Below is a small trained network, with its code and all its weights. Each question gives an input and a class and asks what happens when units are switched off, that is, made to give their printed mean instead of their output.

import numpy as np


def w(rows, s, z=0):
    codes = np.array(rows[::2]) - 128.0
    scale = np.full(codes.shape[1], s)
    scale[-1] = z or s
    return codes * scale


def f(y):
    return y / 2 * (1 + np.tanh(0.7978845608 * (y + 0.044715 * y**3)))


def log_softmax(a):
    a = a - a.max(-1, keepdims=True)
    return a - np.log(np.exp(a).sum(-1, keepdims=True))


def net(x, mask):
    res = np.array(x, float).reshape(1, 4) / 4 @ E
    y = f(res @ A[0][:, :-1].T + A[0][:, -1])
    res = res + np.where(mask, y, B[0][:, -1]) @ B[0][:, :-1]
    return log_softmax(res[-1] @ U[:, :-1].T + U[:, -1])


A, B = {}, {}
E = w([
[178,175,151,139,112,6],'x0',
[68,45,139,131,181,46],'x1',
[83,22,171,48,95,124],'x2',
[167,150,146,76,186,120],'x3',
],0.013)
A[0] = w([
[67,93,131,98,164,157,221],'n0',
[138,177,87,161,130,107,253],'n1',
[148,138,152,249,126,140,24],'n2',
[132,151,73,152,207,97,210],'n3',
[203,155,199,103,26,124,204],'n4',
[4,50,88,115,93,178,204],'n5',
[153,174,109,99,210,208,122],'n6',
[119,114,190,62,174,54,167],'n7',
],0.012,0.0044)
B[0] = w([
[87,165,151,85,51,137,198],'n0',
[118,142,130,175,195,150,187],'n1',
[115,142,55,56,159,131,160],'n2',
[79,87,199,146,147,168,176],'n3',
[211,149,120,80,142,140,205],'n4',
[129,211,255,175,77,112,251],'n5',
[148,56,113,214,143,122,185],'n6',
[163,195,67,154,77,59,200],'n7',
],0.011,0.018)
U = w([
[93,77,97,177,212,183,212],'0',
[138,158,185,250,97,63,150],'1',
[194,195,90,50,91,138,176],'2',
[128,93,162,165,180,110,2],'3',
[86,182,239,94,65,161,129],'4',
],0.011,0.0047)

Each question gives the input, the list of numbers given to net, and the class t.
The units are the neurons (one row each of A and B). Each row of codes is followed by its name. A weight is (code - 128) times the scale printed after its matrix; where a second scale follows, it is the last column's (A, B and U).
mask holds one flag per neuron, in row order. A switched-off neuron (its flag False) gives its mean, the last column of its row in B, instead of its output. The means were averaged over made-up inputs and are rounded, as every weight is.
A unit's drop is (log p(t) with every unit on - log p(t) with that unit switched off) / (log p(t) with every unit on - log p(t) with every unit switched off).
The circuit of an input: a set's keep is (log p(t) with only the set's units on - log p(t) with every unit switched off) / (log p(t) with every unit on - log p(t) with every unit switched off). Starting from all 8 units, units are removed one at a time, each time the one whose removal leaves the highest keep (on an exact tie, the one counted first), for as long as the keep stays at least 0.8.
circuit, biggest first: the units of the circuit, biggest drop first
most important unit: the unit with the biggest drop
k most important neurons: the k neurons with the biggest drops, biggest first
drop when u is switched off: that unit's drop, to one decimal
input [-3,-1,-5,4], class 0: most important unit : n5
input [-8,-4,-4,-7], class 1: 2 most important neurons : (n6; n5)
input [3,-8,-6,-6], class 2: 2 most important neurons : (n4; n2)
input [-3,-8,-4,-4], class 0: circuit, biggest first : (n6; n5)
input [3,-7,-6,-2], class 2: 2 most important neurons : (n4; n2)
input [5,-5,-7,-2], class 2: 2 most important neurons : (n4; n2)
input [-5,-4,-1,-3], class 1: 4 most important neurons : (n6; n0; n3; n4)
input [-2,-6,-4,-2], class 0: 2 most important neurons : (n5; n6)
input [6,4,-8,-4], class 0: 2 most important neurons : (n5; n2)
input [-3,8,-1,1], class 4: 2 most important neurons : (n0; n6)
input [-1,-4,-6,5], class 0: drop when n5 is switched off : 0.2
input [4,-6,7,6], class 2: drop when n5 is switched off : 0.0
input [-3,3,-4,2], class 0: drop when n5 is switched off : 0.5
input [-5,-7,-3,-4], class 0: drop when n5 is switched off : 0.1
input [7,-3,7,-6], class 2: most important unit : n4
